Below are the code and all the weights of a small trained network. Each question names an input and a class and asks about switching units off, where a switched-off unit gives its printed mean instead of its output.

import numpy as np


def w(rows, s, z=0):
    codes = np.array(rows[::2]) - 128.0
    scale = np.full(codes.shape[1], s)
    scale[-1] = z or s
    return codes * scale


def f(y):
    return np.maximum(y, 0)


def log_softmax(a):
    a = a - a.max(-1, keepdims=True)
    return a - np.log(np.exp(a).sum(-1, keepdims=True))


def net(x, mask):
    res = np.array(x, float).reshape(1, 3) / 4 @ E
    y = f(res @ A[0][:, :-1].T + A[0][:, -1])
    res = res + np.where(mask, y, B[0][:, -1]) @ B[0][:, :-1]
    return log_softmax(res[-1] @ U[:, :-1].T + U[:, -1])


A, B = {}, {}
E = w([
[75,81,39,88,255],'x0',
[173,25,21,149,81],'x1',
[63,201,3,161,93],'x2',
],0.012)
A[0] = w([
[124,93,106,75,202,92],'n1',
[217,49,188,78,180,78],'n2',
[111,93,104,92,172,75],'n3',
[91,195,72,114,90,36],'n4',
[106,87,108,95,189,78],'n5',
[36,162,89,201,107,45],'n6',
[174,29,77,137,78,100],'n7',
[210,124,145,69,159,253],'n8',
[187,166,175,138,56,60],'n9',
[150,174,82,120,163,81],'n10',
[184,81,202,65,169,89],'n11',
[179,168,149,183,77,204],'n12',
[110,207,193,124,215,124],'n13',
[212,96,79,127,112,74],'n14',
[179,128,172,126,15,54],'n15',
[222,44,106,115,134,113],'n16',
[93,101,89,107,252,143],'n17',
[93,190,208,84,185,62],'n18',
[160,24,88,150,92,79],'n19',
[52,162,57,136,78,70],'n20',
[135,132,118,104,138,111],'n21',
[170,85,158,114,141,80],'n22',
[135,56,98,171,100,85],'n23',
[101,118,111,89,241,63],'n24',
[82,10,228,128,136,70],'n25',
[212,139,134,93,158,77],'n26',
[87,55,125,61,184,78],'n27',
[91,197,179,92,160,61],'n28',
],0.012,0.016)
B[0] = w([
[168,87,196,169,50,182],'n1',
[101,246,45,190,64,210],'n2',
[155,124,178,147,101,158],'n3',
[159,220,66,141,91,158],'n4',
[213,118,176,156,86,169],'n5',
[123,216,48,149,70,165],'n6',
[103,159,194,53,223,203],'n7',
[23,44,38,173,178,252],'n8',
[237,68,209,174,50,189],'n9',
[151,176,133,126,79,143],'n10',
[108,228,44,154,91,204],'n11',
[135,48,152,196,150,239],'n12',
[82,121,175,51,204,215],'n13',
[131,171,194,47,167,163],'n14',
[226,73,205,167,19,200],'n15',
[82,160,150,69,184,195],'n16',
[173,30,168,185,69,234],'n17',
[139,171,180,27,197,192],'n18',
[133,156,178,36,195,188],'n19',
[104,193,45,156,116,182],'n20',
[143,133,129,129,128,133],'n21',
[143,199,60,126,95,157],'n22',
[147,200,205,31,186,167],'n23',
[210,109,182,128,36,189],'n24',
[123,254,26,144,36,188],'n25',
[117,178,118,138,86,143],'n26',
[204,114,174,172,63,181],'n27',
[114,167,195,5,172,172],'n28',
],0.0092,0.018)
U = w([
[187,76,197,142,68,88],'0',
[108,157,186,5,164,116],'1',
[109,200,68,132,83,86],'2',
[17,4,106,169,170,251],'3',
],0.015,0.013)

Each question gives the input, the list of numbers given to net, and the class t.
The units are the neurons (one row each of A and B). Each row of codes is followed by its name. A weight is (code - 128) times the scale printed after its matrix; where a second scale follows, it is the last column's (A, B and U).
mask holds one flag per neuron, in row order. A switched-off neuron (its flag False) gives its mean, the last column of its row in B, instead of its output. The means were averaged over made-up inputs and are rounded, as every weight is.
A unit's drop is (log p(t) with every unit on - log p(t) with that unit switched off) / (log p(t) with every unit on - log p(t) with every unit switched off).
The circuit of an input: a set's keep is (log p(t) with only the set's units on - log p(t) with every unit switched off) / (log p(t) with every unit on - log p(t) with every unit switched off). Starting from the 12 units with the biggest drops (on a tie, the unit counted first), units are removed one at a time, each time the one whose removal leaves the highest keep (on an exact tie, the one counted first), for as long as the keep stays at least 0.8.
circuit, biggest first: the units of the circuit, biggest drop first
unit that matters most: the unit with the biggest drop
top k neurons: the k neurons with the biggest drops, biggest first
drop of u: that unit's drop, to one decimal
input [5,-4,-6], class 2: circuit, biggest first	[n2]
input [7,-4,-8], class 2: top 2 neurons	[n2 n11]
input [-3,-2,-3], class 3: top 2 neurons	[n8 n24]
input [7,7,3], class 0: top 3 neurons	[n17 n1 n27]
input [3,-4,4], class 1: top 2 neurons	[n2 n8]
input [4,4,3], class 0: top 4 neurons	[n17 n13 n8 n18]
input [-3,-4,1], class 1: top 2 neurons	[n17 n8]
input [1,3,1], class 3: top 2 neurons	[n18 n28]
input [4,6,-5], class 1: top 2 neurons	[n7 n19]
input [3,3,3], class 3: top 2 neurons	[n15 n9]
input [4,3,-5], class 2: drop of n15	0.1
input [6,-5,2], class 0: drop of n17	0.3
input [-6,-2,-7], class 2: drop of n25	0.4
input [4,-3,0], class 0: unit that matters most	n24
input [6,6,3], class 0: drop of n27	0.3
input [8,-8,6], class 0: top 2 neurons	[n17 n24]
